Here is a tiny trained network, its code and every weight. The questions are about switching its units off for an input and a target symbol, where a switched-off unit gives its printed mean instead of its output.

import numpy as np


def w(rows, s, z=0):
    codes = np.array(rows[::2]) - 128.0
    scale = np.full(codes.shape[1], s)
    scale[-1] = z or s
    return codes * scale


def f(y):
    return y / 2 * (1 + np.tanh(0.7978845608 * (y + 0.044715 * y**3)))


def softmax(a):
    e = np.exp(a - a.max(-1, keepdims=True))
    return e / e.sum(-1, keepdims=True)


def log_softmax(a):
    a = a - a.max(-1, keepdims=True)
    return a - np.log(np.exp(a).sum(-1, keepdims=True))


def net(x, mask):
    ids = ['αβγδηθλμξπφψω'.index(c) for c in x.split()]
    T = len(ids)
    res = E[ids] + P[:T]
    u = 0
    for l in range(3):
        r = res
        for j in range(2):
            rows = slice(3 * j, 3 * j + 3)
            q, k, v = (r @ M[l][rows].T for M in (Q, K, V))
            z = softmax(np.where(np.tri(T) > 0, q @ k.T / 3**0.5, -1e9)) @ v
            o = O[l][rows]
            res = res + np.where(mask[u + j], z, o[:, -1]) @ o[:, :-1]
        u += 2
        y = f(res @ A[l][:, :-1].T + A[l][:, -1])
        res = res + np.where(mask[u : u + 4], y, B[l][:, -1]) @ B[l][:, :-1]
        u += 4
    return log_softmax(res[-1] @ U[:, :-1].T + U[:, -1])


Q, K, V, O, A, B = {}, {}, {}, {}, {}, {}
E = w([
[86,122,59,55,60,3,121],'α',
[47,169,139,120,157,63,111],'β',
[79,163,122,142,164,123,106],'γ',
[138,134,110,131,150,153,101],'δ',
[144,144,132,103,135,138,122],'η',
[119,168,143,97,128,84,139],'θ',
[115,158,106,105,130,108,126],'λ',
[159,118,144,111,118,131,135],'μ',
[193,104,117,114,126,178,135],'ξ',
[104,183,132,104,132,114,101],'π',
[80,129,126,132,128,94,141],'φ',
[163,145,75,85,174,156,144],'ψ',
[185,118,133,126,148,184,154],'ω',
],0.018)
P = w([
[126,119,147,207,145,119,98],'0',
[99,131,183,109,117,120,250],'1',
[135,141,188,103,115,128,218],'2',
[140,149,162,122,121,116,218],'3',
[154,144,156,121,139,108,215],'4',
[167,139,149,136,134,107,216],'5',
[180,146,144,134,144,97,213],'6',
[187,135,141,139,149,90,217],'7',
[193,121,133,144,151,85,222],'8',
[207,127,140,150,141,82,233],'9',
],0.011)
Q[0] = w([
[54,121,99,88,140,191,180],'0.h0',
[119,149,153,94,69,110,144],'0.h0',
[96,2,105,126,127,142,35],'0.h0',
[239,87,106,101,92,110,134],'0.h1',
[56,130,123,104,174,172,206],'0.h1',
[85,60,150,111,204,70,106],'0.h1',
],0.009)
K[0] = w([
[177,139,189,232,108,126,72],'0.h0',
[126,103,88,149,120,158,79],'0.h0',
[149,192,152,130,190,209,227],'0.h0',
[146,121,140,102,2,142,101],'0.h1',
[165,241,172,179,152,196,228],'0.h1',
[57,177,198,123,126,64,85],'0.h1',
],0.0073)
V[0] = w([
[135,88,179,129,137,72,223],'0.h0',
[138,89,35,95,91,45,125],'0.h0',
[124,210,147,53,197,144,155],'0.h0',
[133,185,121,81,150,103,107],'0.h1',
[157,125,154,53,83,1,156],'0.h1',
[219,92,56,164,149,152,42],'0.h1',
],0.007)
O[0] = w([
[203,51,146,123,44,63,190,209],'0.h0',
[53,3,11,169,145,101,130,173],'0.h0',
[106,189,73,200,6,192,159,168],'0.h0',
[104,87,149,170,45,224,186,152],'0.h1',
[182,136,50,213,129,236,76,228],'0.h1',
[24,198,59,104,192,67,133,1],'0.h1',
],0.006,0.0051)
A[0] = w([
[132,141,86,211,176,190,117,5],'0.n0',
[254,118,137,112,167,192,246,105],'0.n1',
[127,114,168,150,125,254,146,47],'0.n2',
[172,48,143,101,35,128,130,173],'0.n3',
],0.0076,0.0025)
B[0] = w([
[98,77,105,1,116,42,153,124],'0.n0',
[72,135,162,169,97,116,98,255],'0.n1',
[124,174,57,83,99,23,141,146],'0.n2',
[100,161,90,92,214,145,154,193],'0.n3',
],0.0091,0.012)
Q[1] = w([
[96,127,148,86,145,143,106],'1.h0',
[45,55,59,96,153,86,87],'1.h0',
[45,123,145,86,190,163,78],'1.h0',
[11,138,99,133,227,112,130],'1.h1',
[141,128,170,107,208,150,101],'1.h1',
[222,141,76,188,155,139,105],'1.h1',
],0.011)
K[1] = w([
[108,139,145,187,91,91,154],'1.h0',
[195,122,116,102,9,123,196],'1.h0',
[122,118,154,159,59,94,168],'1.h0',
[73,136,102,219,9,28,120],'1.h1',
[71,99,188,192,54,169,131],'1.h1',
[165,218,191,70,156,191,1],'1.h1',
],0.0085)
V[1] = w([
[115,60,220,49,206,160,220],'1.h0',
[2,93,81,13,136,49,164],'1.h0',
[229,128,75,62,182,185,97],'1.h0',
[149,100,66,162,118,75,199],'1.h1',
[92,28,126,208,110,60,152],'1.h1',
[105,158,147,58,91,164,148],'1.h1',
],0.0081)
O[1] = w([
[171,208,81,200,102,25,170,120],'1.h0',
[156,141,2,132,151,133,56,144],'1.h0',
[112,16,115,147,146,10,163,1],'1.h0',
[169,84,75,47,69,101,74,177],'1.h1',
[193,209,119,137,138,185,101,176],'1.h1',
[96,91,114,184,80,96,116,132],'1.h1',
],0.0099,0.0028)
A[1] = w([
[197,62,68,166,181,118,77,53],'1.n0',
[170,110,141,127,136,143,86,142],'1.n1',
[167,109,87,142,117,2,201,128],'1.n2',
[73,140,183,80,137,130,122,255],'1.n3',
],0.0074,0.009)
B[1] = w([
[40,189,235,187,52,172,239,179],'1.n0',
[109,94,89,99,167,35,254,137],'1.n1',
[123,82,137,96,146,179,51,173],'1.n2',
[179,3,69,238,98,135,153,254],'1.n3',
],0.0076,0.0084)
Q[2] = w([
[151,99,151,181,28,155,155],'2.h0',
[36,156,182,144,43,151,236],'2.h0',
[148,132,168,185,119,143,160],'2.h0',
[218,32,110,189,124,129,88],'2.h1',
[247,98,67,186,181,187,72],'2.h1',
[243,124,65,62,215,95,44],'2.h1',
],0.012)
K[2] = w([
[174,62,135,108,159,106,88],'2.h0',
[113,117,143,178,252,139,69],'2.h0',
[149,130,89,113,179,141,58],'2.h0',
[128,174,107,67,187,190,124],'2.h1',
[53,142,36,55,151,236,108],'2.h1',
[37,250,67,48,67,123,136],'2.h1',
],0.015)
V[2] = w([
[232,93,144,48,46,119,151],'2.h0',
[70,243,153,178,107,168,127],'2.h0',
[222,125,95,138,238,95,52],'2.h0',
[74,109,135,169,130,1,192],'2.h1',
[68,52,190,141,61,206,62],'2.h1',
[67,70,30,111,159,166,104],'2.h1',
],0.0096)
O[2] = w([
[64,105,161,58,141,177,209,11],'2.h0',
[219,161,108,117,63,180,56,144],'2.h0',
[49,120,76,142,182,148,84,108],'2.h0',
[127,210,127,92,161,47,176,135],'2.h1',
[235,9,186,130,165,96,121,244],'2.h1',
[110,43,52,117,131,68,116,254],'2.h1',
],0.012,0.0066)
A[2] = w([
[184,37,116,35,106,134,124,71],'2.n0',
[23,129,131,149,61,25,54,254],'2.n1',
[87,254,205,40,215,146,173,119],'2.n2',
[222,110,124,91,49,134,19,182],'2.n3',
],0.0061,0.0068)
B[2] = w([
[192,178,193,135,199,136,111,212],'2.n0',
[204,164,170,35,188,173,96,193],'2.n1',
[113,51,164,122,22,122,67,156],'2.n2',
[9,152,96,88,150,97,116,250],'2.n3',
],0.011,0.019)
U = w([
[153,69,106,4,79,103,147,178],'α',
[135,4,60,179,103,156,154,193],'β',
[115,161,113,92,96,144,200,154],'γ',
[151,138,194,92,148,202,184,88],'δ',
[122,164,89,210,153,45,251,188],'η',
[128,85,182,125,134,36,99,11],'θ',
[86,152,124,206,171,209,183,154],'λ',
[180,197,123,139,149,134,141,90],'μ',
[89,99,201,91,119,181,67,37],'ξ',
[29,174,179,98,202,105,203,124],'π',
[200,124,133,105,34,118,109,81],'φ',
[82,122,103,183,108,61,125,113],'ψ',
[1,59,187,87,83,84,187,140],'ω',
],0.0058,0.012)

Each question gives the input, a string of symbols that net reads in full, and the target symbol t.
The units are the heads (3 rows each of Q, K, V and O) and the neurons (one row each of A and B). Each row of codes is followed by its name. A weight is (code - 128) times the scale printed after its matrix; where a second scale follows, it is the last column's (O, A, B and U).
mask holds one flag per unit, layer by layer, with each layer's heads first. A switched-off unit (its flag False) gives its mean, the last column of its rows in O or B, instead of its output. The means were averaged over made-up inputs and are rounded, as every weight is.
A unit's drop is (log p(t) with every unit on - log p(t) with that unit switched off) / (log p(t) with every unit on - log p(t) with every unit switched off).
The circuit of an input: a set's keep is (log p(t) with only the set's units on - log p(t) with every unit switched off) / (log p(t) with every unit on - log p(t) with every unit switched off). Starting from the 12 units with the biggest drops (on a tie, the unit counted first), units are removed one at a time, each time the one whose removal leaves the highest keep (on an exact tie, the one counted first), for as long as the keep stays at least 0.8.
units of the circuit, in order: the units of the circuit, biggest drop first
most important unit: the unit with the biggest drop
top k neurons: the k neurons with the biggest drops, biggest first
drop when u is switched off: that unit's drop, to one decimal
input η α β, target α: most important unit : 0.n1
input β γ θ β ω β ω ξ θ, target ξ: units of the circuit, in order : (1.h0, 2.h1, 2.n3)
input ξ γ δ η μ, target π: units of the circuit, in order : (0.n1, 2.h0, 0.h1, 2.h1)
input γ μ μ ξ ξ, target ψ: units of the circuit, in order : (2.n3, 2.h0, 0.h0, 1.h1)
input γ ψ ω δ β δ δ ψ, target ψ: units of the circuit, in order : (2.n3, 2.h0, 0.h0, 1.h1)
input β δ φ π, target ξ: units of the circuit, in order : (1.h0, 2.h1, 2.n3)
input γ π ψ γ δ, target ψ: top 2 neurons : (2.n3, 0.n1)
input λ λ β β η λ β β ω, target β: units of the circuit, in order : (1.h0, 2.h1)
input ξ λ λ, target π: units of the circuit, in order : (0.n1, 2.h0, 0.h1, 2.h1)
input δ μ β μ ξ μ ω, target μ: top 2 neurons : (0.n1, 2.n1)
input ψ ψ η δ π ψ ψ, target α: top 3 neurons : (2.n1, 0.n1, 1.n0)
input π δ μ ψ φ η γ β π λ, target θ: top 3 neurons : (1.n3, 0.n3, 2.n3)
input μ ξ η η, target ω: top 2 neurons : (2.n2, 0.n1)
input ξ δ ξ γ, target π: top neuron : (0.n1)
input ψ π μ ω, target α: top 4 neurons : (2.n1, 0.n1, 1.n2, 1.n0)
input μ δ α φ, target α: top 2 neurons : (0.n1, 0.n3)
input β π μ ψ ω π λ, target ξ: top 2 neurons : (0.n3, 2.n3)
input η φ δ π θ α γ γ, target β: top 4 neurons : (1.n0, 1.n2, 0.n2, 2.n3)
input η ψ μ π λ η, target η: top 2 neurons : (0.n1, 0.n3)
input θ μ δ ω, target δ: most important unit : 1.h0
input δ μ θ ξ μ φ θ, target μ: top 4 neurons : (0.n1, 2.n1, 0.n2, 0.n3)
input μ φ λ θ η η μ, target ω: top 2 neurons : (0.n1, 2.n2)
input ω η β θ, target φ: top 4 neurons : (2.n2, 0.n3, 2.n3, 0.n1)
input θ δ φ α γ, target α: drop when 1.n3 is switched off : 0.3
input θ η η, target δ: drop when 0.n3 is switched off : 0.7
input β θ θ δ, target ξ: drop when 1.h0 is switched off : 1.0
input ψ μ ω β, target α: drop when 1.n3 is switched off : 0.0
